[[124, 105, 136, 120],
 [123, 98, 138, 118],
 [126, 118, 132, 124]] Out: 136

[[127, 145, 124, 142, 130],
 [124, 142, 130, 133, 106],
 [118, 131, 127, 145, 124]] Out: 124

[[132, 122, 139, 134, 119, 154, 118],
 [136, 112, 135, 124, 117, 151, 112],
 [128, 125, 129, 128, 126, 130, 129]] Out: 139

[[113, 126, 103, 123],
 [124, 131, 121, 126],
 [137, 125, 140, 127]] Out: 103

[[144, 121, 130, 117],
 [107, 123, 132, 123],
 [143, 113, 141, 144]] Out: 130

[[137, 141, 154, 121, 144, 109],
 [120, 126, 120, 148, 130, 141],
 [124, 122, 131, 132, 116, 106]] Out: 154

[[131, 135, 100, 138, 127],
 [131, 125, 152, 126, 133],
 [116, 138, 113, 127, 117]] Out: 100

[[136, 101, 133, 122, 121],
 [132, 106, 141, 133, 133],
 [137, 113, 121, 113, 112]] Out: 133

[[119, 116, 128, 110],
 [121, 105, 119, 116],
 [132, 108, 111, 135]] Out: 128

[[106, 128, 106, 142],
 [120, 123, 118, 138],
 [125, 120, 122, 140]] Out: 106
---
[101 113 110 109] ==> 109
[156 110 121 142] ==> 121
[127  98 110 126] ==> 110
[151 141 101 129] ==> 129
[152 127 138 149] ==> 138
[142 105 103 125] ==> 105
---
Q: [107 128 128 119]
A: 128
Q: [108 101 117 118 120 101]
A: 120
Q: [150 119 121 146 143 112 154]
A: 112
Q: [132 135 116 154]
A: 116
Q: [120 119 119 118 120 103]
A: 120
Q: [117 108 158 115 138]
A: 115
Q: [131 131 127 157 131]
A: 157
Q: [154 124 109 152]
A: 109
---
[121 128 129 106 128 126] out 126, 121

[[106 118 158 120]
 [122 152 130 124]] out 120, 122

[[127 112 105 126]
 [121 115 116 121]
 [126 120 120 125]] out 126, 126

[[143 136 134 129 134 145]
 [142 138 111 155 108 110]
 [104 113 136 105 138 127]] out 145, 104

[131  99 140 137 137 127] out 127, 131

[[126 149 111 136 123]
 [124 118 121 153 131]] out 123, 124

[[147 120 145 127 125 118]
 [110  99 115 130 131 140]
 [108 144 113 127 125 144]] out 118, 108

[119 145  98 141] out 141, 119

[143  99 135 116 125] out 125, 143

[[131 146 109 150]
 [146 138 129 142]] out 150, 146
---
[[127 116 122 113 122 107]
 [128 128 128 128 128 128]
 [107 152 148 130 113 156]] ans = 128

[[141 151 135 119 156]
 [128 133 133 125 116]] ans = 156

[[155 135 145 116]
 [132 134 123 118]] ans = 116

[[126 125 110 124 117 123]
 [129 129 106 141 110 132]
 [126 129 118 121 124 119]] ans = 132

[[152 115 125 127 117 102]
 [112 143 126 111 136 136]] ans = 102

[[104 149 142 134 127 122]
 [101 136 135 145 137 105]
 [102 147 144 136 129 117]] ans = 105

[[144 128 120 140 117]
 [142 128 132 136  99]] ans = 117

[[140 115 149 143 118 134]
 [106 140 146 118 111 125]] ans = 134

[[149 113 139 107 136 119]
 [151 112 138 106 139 122]
 [150 111 140 108 137 121]] ans = 122

[[136 124 131 128 126 121]
 [154 114 139 134 122 105]
 [131 127 129 126 127 126]] ans = 105
---
[[113 125 130 113 137]
 [148 142 136 151 108]
 [113 108 112 110 150]] → 113, 150

[101 152 156 103 112] → 101, 112

[133 131 120 100 140 136] → 133, 136

[135 145 144 136 106 152 139] → 135, 139

[[126 152 132 153 118]
 [149 143 133 112 146]
 [104 100 121 136 111]] → 126, 111

[142 150 147 145] → 142, 145

[133 111 157 123] → 133, 123
---
Q:
[[125 131 150 122 150]
 [126 139 133 127 132]
 [130 132 136 129 136]]
A: 133

Q:
[[106 101 108 153 108 128]
 [135 125 148 130 107 140]
 [133 155 140 107 108 129]]
A: 148

Q:
[[132 130 128 131 130 147 124]
 [128 126 128 128 128 151 123]
 [128 129 130 128 130 130 124]]
A: 128

Q:
[[113 107 131 139 130 118 127]
 [112 102 132 146 135 112 113]
 [128 141 133 109 107 141 140]]
A: 132

Q:
[[121 142 135 158]
 [130 136 121 142]
 [129 136 121 142]]
A: 121

Q:
[[134 151 123 109 131]
 [105 145 125 118 142]
 [101 111 110 109 135]]
A: 125

Q:
[[121 121 138 110 135]
 [128 114 132 129 126]
 [131 118 124 150 126]]
A: 132

Q:
[[130 128 125 127 136 133]
 [122 136 146 115 125 107]
 [113 134 128 122 124 136]]
A: 146

Q:
[[115 145 130 150 147]
 [114 137 138 134 135]
 [117 108 105 114 116]]
A: 138
---
[[120 113 131 119 121 139 134]
 [132 126 137 128 127 130 133]
 [118 106 127 108 109 137 129]] => 139

[[137 132 130 119 118]
 [132 110 112 119 118]
 [148 149 130 119 118]] => 119

[[145 114 140 147 144 113]
 [127 141 157 136 117 140]
 [142 149 149 126 125 143]] => 144

[[117 133 136 107 120 126 117]
 [129 145 109 126 142 133 122]
 [119 123 144 123 128 131 109]] => 126

[[127 125 136 120 153]
 [124 127 115 126 112]
 [119 139 139 128 148]] => 120

[[139 102 106 121]
 [144 144 154 102]
 [131 145 130 117]] => 106

[[126 143 132 117 132 146]
 [121 143 121 146 149 122]
 [123 107 110 126 133 109]] => 132

[[115 109 149 139 125 139]
 [113 108 155 140 124 137]
 [118 111 137 139 128 143]] => 125

[[106 148 132 105]
 [146 146 139 107]
 [156 119 147 111]] => 132

[[127 143 136 131 113 119 155]
 [156 139 140 142 116 119 128]
 [114 130 142 121 117 133 119]] => 119
